Each row is followed by its class.
210, -89, -142, -242, -3, 216, 5, 19, 64, -190, 53, -77, -195, -39, 269, -43, -310, 218, -353, -183, -81, 13, 23, 20, 32, 156, -42, 107, 184, -17, 334, -187
U
127, 113, -207, 338, 129, 71, 83, 78, 225, 27, 61, -146, -70, 124, 60, 67, -132, -107, -233, 19, 92, 137, -63, -116, -160, 101, -291, -126, 108, 88, -284, -80
Z
-28, -31, 109, 107, -106, 177, 30, -141, -27, -59, 172, -28, -129, 74, -28, 114, 29, 342, -125, -99, -64, 60, -41, 39, 3, 6, -191, 10, -71, -90, -36, 95
Z
211, 83, 97, 42, 17, 167, -173, -96, -147, 104, 172, 8, -52, 67, -81, -127, -196, -181, -41, -19, -56, -226, 30, 60, -270, 47, -188, -107, 52, 152, 72, -373
Z
-105, -17, 5, -119, 82, 192, 4, -38, -51, 120, 152, 131, -72, -11, -117, 124, 83, -119, -17, 107, 74, 10, -48, -77, 128, 12, 101, -225, -165, -195, -109, -165
P
144, -152, 51, 74, -123, -242, 87, 4, -108, -165, 10, 0, -5, 2, 198, 3, 73, 110, 84, -309, -100, -15, 46, 99, -87, 222, 96, 203, -25, 113, -6, 154
P
18, 56, 151, -248, -85, 210, -79, 12, 98, 132, 65, -9, 120, -93, 54, -222, -187, 238, -127, 28, 30, -73, -65, 183, 61, 59, -35, -375, -136, -160, 117, -267
T
176, 45, 5, -223, -70, -44, 87, -21, -94, -144, -116, 82, -84, -156, 213, -98, -196, 10, -199, -77, 4, 3, 35, 122, 300, 266, -41, 132, -86, -79, 119, 99
R
-531, -29, -100, -330, 308, 175, -35, 82, 168, 79, 178, 57, 132, -151, -23, 25, -236, 290, -215, 145, 137, 131, -129, -68, 190, -213, -66, 48, 58, -173, -225, -82
T
-209, 63, 101, 261, -13, -130, -30, -4, 40, 142, 160, 225, -117, 23, 49, -60, 79, 143, 171, 89, 126, 102, -45, -97, -23, 28, -101, -89, -136, 150, -357, 19
P
46, 123, -112, 194, 119, 82, -10, 76, 12, 9, 126, -131, -70, 97, 211, 224, 12, -169, -173, 86, 0, 10, -27, -175, 7, 204, -86, 20, 24, -59, -131, -15
V
141, -14, 38, 221, -91, 13, 114, -184, -108, -153, 242, 152, -144, -119, 215, -187, 73, -90, 289, 53, -53, 68, 133, 44, -384, 270, 18, 97, -77, 312, 138, 95
U
-159, -115, 7, -35, 128, 281, -209, 65, 190, -127, 47, 93, -81, -25, -24, 66, -82, 194, -25, 193, 53, 227, -202, 207, -161, -111, 165, 56, 46, -10, 11, -196
T
-202, -36, -58, -37, 188, 315, -27, 39, 6, -7, 190, -130, -68, -72, -96, 21, 57, 50, 209, -55, -69, 229, 48, -169, -251, -80, 7, 217, 90, 118, -57, 72
T
-89, 89, -12, -183, 184, -71, 78, 32, 227, -44, -53, 59, 164, -166, 256, -18, 220, 177, -228, 261, -2, 208, -69, 168, -35, 193, 297, 16, -171, 65, -14, -83
P
243, -40, 27, 213, 134, -49, -14, -55, -111, -83, 159, -323, -282, 218, 307, 192, 79, -58, -45, -77, -144, 18, -42, 61, -42, 139, -49, 72, 153, 134, 166, -67
B
94, -33, -104, 295, -16, 4, 80, 114, 104, -146, 190, -169, -179, 188, 96, 222, 94, 119, 36, -53, -110, 181, 76, -103, -321, 101, 87, 149, 108, 182, 55, 49
R
-258, 184, 159, 114, 42, -8, -10, -41, 152, -145, -172, 390, -213, -30, -81, -28, 76, 541, 240, 289, -63, 124, 17, -4, 208, -177, 191, -14, -132, -12, 78, 149
D
-342, -22, -177, -333, 133, 32, 2, 186, 313, -146, 50, -72, 194, -2, -76, 30, 38, 674, 52, 42, -94, 64, -140, 3, -189, -34, 51, -46, 100, 93, -53, 129
V
-81, -160, -156, -227, 139, 171, -83, 60, 114, 33, 107, -10, 4, 3, -16, 1, 49, 33, -261, -55, -12, -92, -118, -65, -102, 54, -2, -71, 21, -119, -217, -199
D
-10, 85, 3, 75, -67, -19, 93, 99, 140, 19, -107, -131, 224, 108, -176, 290, -173, -358, -304, -83, 6, -206, -153, -142, -135, -143, -35, -33, 84, -102, -18, -111
P
-22, -235, 47, 12, -283, -104, 4, -56, -81, 1, 253, -53, -125, 108, 25, -15, 64, -295, 179, -57, -18, -65, -157, 160, -239, 147, 205, -192, -115, -15, 59, -197
V
32, 178, 0, -72, 29, -29, 76, 24, 5, -29, -291, 7, -92, -49, -159, 184, -13, 0, -133, 264, 144, 197, 65, 44, 249, -227, -48, 154, -51, 32, 158, 119
D
88, -59, -182, -34, 211, 43, -22, 39, -112, -2, -174, -47, -179, 52, -29, 34, 40, -41, -82, 0, -67, -16, 14, 41, 154, 3, -43, -49, 27, -160, 5, -138
T
-126, -18, 118, 90, 192, -41, 81, -37, -229, 68, 207, 195, -371, -75, 280, -48, 263, 231, -54, 103, 56, -29, 86, 2, 556, 10, -111, -83, -227, -150, -258, 77
T
138, 170, 13, 42, -25, -92, 72, -25, 80, 78, -302, -162, 6, 171, -118, 176, -86, -66, -317, 144, 73, 152, -194, -55, 153, -68, 81, 9, -163, -14, -78, 92
Z
-220, 24, 52, -57, 18, -149, -7, -7, -47, -46, -78, 195, 63, -114, -128, -33, 155, 116, 436, 8, -93, -175, 60, 18, -40, 77, 16, 5, -102, -133, -325, 126
Z
5, 187, -30, 290, 346, -95, -19, 122, 26, -85, 76, 47, 2, 55, 138, 49, 17, -32, 6, 265, 84, 332, -79, 241, 150, 64, 81, -45, 37, 223, -158, -36
R
-89, 24, 10, 270, -68, 75, -73, 201, -29, 60, -91, -61, 129, -13, -215, 103, 323, -326, 302, -35, -53, -103, 65, -160, -227, -192, -45, 3, 67, 12, -35, 163
R
262, -1, 80, -185, -118, 121, -90, -185, -303, 79, -23, -301, -28, 20, 113, -74, -182, -17, -192, -132, -88, 85, -3, 100, -150, 120, -19, 160, -45, 49, 307, -209
D
71, 219, 130, 344, -12, 72, -9, 77, 30, 122, 138, -119, 26, 77, -45, 181, -14, -899, 149, -20, 47, -54, -116, -83, -106, 49, -83, -218, 97, 123, 11, -121
U
8, 72, -201, -189, 88, -149, 44, -62, 52, 12, -174, -104, -137, 138, -104, 63, -203, -9, 82, 336, -86, 28, -19, -103, -89, 134, 243, 84, -132, -30, 167, 78
Z
29, -258, -44, -194, -75, -33, 120, 0, -65, 14, -160, -129, 135, -183, 75, 38, -49, 99, -42, -79, 145, 66, 12, 152, -6, -92, -58, 60, -69, -189, 66, 34
B
-214, 51, 319, -62, 63, -43, 199, -6, -29, 217, 101, 22, 105, -216, -93, -48, 76, 141, 261, -82, 55, -107, 221, -71, 124, -211, -186, 8, -158, -66, -211, 138
B
99, 74, 257, 17, -51, 89, 103, -112, -143, 152, -247, -104, 19, -47, -151, -3, -84, -97, -41, -101, 26, -123, -81, -75, 73, -280, -189, -39, -126, -40, 62, 56
B
-68, 131, -64, 54, 64, -352, 315, 111, 170, -111, -120, -150, 189, 116, -191, 182, -105, -387, -123, 9, -45, 118, 7, 32, 137, -141, 263, 137, 95, 98, 103, 123
U
162, -137, 184, -236, -354, -191, -260, 138, 228, -34, -224, -71, -29, 227, -19, 9, -4, 488, -283, -240, -54, -101, -288, 246, -32, 26, 70, -17, -7, 121, 48, -95
P
-159, -5, 113, -198, -231, -324, -100, 140, 146, -78, -238, 3, -58, 91, -48, 99, 62, -28, -224, -82, -160, -220, -60, 173, 213, -116, 124, 128, 97, -102, 269, -139
T
-51, -61, 150, 40, -165, -85, -27, -26, -23, -17, 6, 11, -114, -61, 214, -71, -130, 161, -7, -20, 7, -26, -9, 132, 87, 67, -101, 140, -81, -75, 85, 80
V
-95, 26, -43, -53, -83, -50, 80, 125, -47, -176, -31, 26, -72, -46, 5, 97, -65, -70, 70, 13, 82, 62, -174, 67, -12, -12, -38, -46, 16, 161, 82, 49
B
78, 356, 98, 97, 191, 21, 160, -57, 31, 29, 197, -9, 101, 10, -1, 75, -330, -130, 89, 147, 97, 84, 32, 26, 76, 9, -164, -232, 78, 251, 175, -38
U
-152, -70, -110, -264, 130, 241, -8, 26, -40, 88, -148, -21, 44, -128, -285, 88, 125, 2, 72, -146, -52, -23, 70, -228, -122, -179, -22, 102, 54, -191, -197, -142
P
-162, 74, -47, -15, 27, -173, 65, 53, 100, -170, -268, 104, 81, -102, 64, 116, 71, 114, -11, 152, -50, 147, 43, 47, 87, -99, 306, 225, 7, -45, 178, 61
Z
10, -131, 13, 11, -180, -283, 136, 25, -168, -196, -133, 185, -35, -68, 96, -117, 268, 32, 40, -55, 5, -82, -79, 204, 208, 43, 181, -104, -188, -39, -90, 138
T
358, 68, 130, 353, -168, -66, 79, -1, -29, 5, -193, -161, -99, -41, 218, 85, 155, -257, 127, -84, 36, 2, 26, -33, -220, 92, -196, 67, -22, 154, 45, 171
R
64, -49, -14, 153, 13, 163, 59, -135, -14, -74, 226, 48, -51, 5, 22, 74, -95, 198, 142, 43, 107, 120, -65, 43, -260, 57, -103, -156, -38, 49, -163, -48
Z
-85, -243, -99, -327, -177, -25, 67, -75, 73, -16, 82, -66, 209, 4, -182, -25, 2, 75, -54, -155, 46, 119, -76, 46, -120, -18, 182, 25, -31, -41, -49, 16
V
196, 221, 4, 118, 133, -8, 113, -41, -15, 31, 155, -219, 277, 6, 79, -5, -69, -394, 168, 111, -51, 58, 101, -26, -254, 263, 182, -41, -15, 114, -64, -26
U
6, 78, 60, 131, -6, 41, -109, -53, -136, -35, -61, 71, -110, -20, 249, -32, -51, 201, -4, -66, -113, -101, -12, -102, 5, 24, -123, 72, 74, 34, 156, -36
U
30, -30, 105, -2, 33, 88, 67, 35, -121, -115, -68, -62, 47, -146, 180, 48, 53, 330, -92, -152, -75, 129, 1, 225, -5, 42, -95, 154, -60, 12, 113, 67
U
89, -55, 155, 71, 40, -10, 11, -171, -249, 63, 109, -43, -307, 29, 86, -62, -159, -133, 117, -55, -39, 7, -29, 24, -60, 61, -98, 153, -109, 173, 156, 51
D
-58, 37, -104, -177, 50, -187, -12, 24, 68, -4, -91, 89, 355, -120, 29, 34, -134, -33, 185, 93, 88, 57, 82, 10, -63, 106, 235, 33, 45, -111, -131, -90
R
-283, -88, 83, 5, -66, -226, -43, 45, 102, -47, 57, 180, -50, -11, 30, -126, 95, 346, 393, 20, -55, -14, 9, 3, 133, 94, 161, 40, -109, -140, -335, 274
R
189, -61, -83, 300, 162, -8, -40, 122, 131, -34, 169, -154, -268, 105, 324, -64, -101, -79, -183, 58, -17, 169, 22, 174, -171, 99, -13, 41, 163, 260, 230, -265
P
205, 5, -3, 30, -228, 11, -360, -89, -214, -238, 18, 69, -85, 164, 164, 17, -5, -239, -121, 35, -124, -92, -140, 29, -25, 205, 281, 219, 128, 130, 310, -44
P
-56, 17, 70, 52, 274, 200, -178, 103, 132, 166, 132, -63, 210, 61, -131, 19, -98, -23, 49, 307, 115, 74, -128, 84, -155, -112, 137, -95, -87, 33, -199, -81
V
22, 74, -7, 100, 57, -79, 70, 68, 11, 56, -131, -69, 48, 114, -96, 44, -55, -281, -7, -92, -36, -82, -174, -92, 76, -89, 52, -209, 31, -17, -40, -42
R
103, 4, -64, -32, -89, -107, 17, 17, -68, -35, -154, -37, -87, 137, -176, 193, -55, -596, -129, -3, 10, -28, -101, 23, 167, 29, 185, -7, -21, -123, 90, -93
D
114, 170, 159, 43, -136, 6, 159, -32, -14, -23, -123, -21, 76, -54, 26, -23, 231, 82, 95, 18, -133, -22, 88, -20, -57, 79, 177, -88, -217, 11, 161, 96
V
-458, 46, 67, -202, 75, -63, 9, -28, 84, 140, 187, 117, -111, -103, 23, -79, 59, 77, 78, 231, -19, -108, 44, -82, 282, -115, 32, -80, -79, -180, 13, 0
Z
-75, 9, -34, -15, 67, -52, 30, 14, 66, -14, 22, 75, 46, -76, 164, -44, 114, -116, 177, 115, -69, -92, -90, -28, -176, 249, 183, -145, -130, -12, -14, 7
P
216, -73, 143, 224, -53, 286, -37, -1, -252, -191, 97, 49, -451, -6, 73, 77, -128, 43, 167, 90, 58, 23, 42, 143, 121, -122, -93, 41, -32, 17, 324, 108
T
308, 10, 8, 179, -22, 38, 32, -105, -440, 11, -56, 86, -349, 127, -170, 140, 11, -337, 144, -129, 136, 45, 0, -39, 344, -89, -133, -145, -18, -5, -156, -74
U
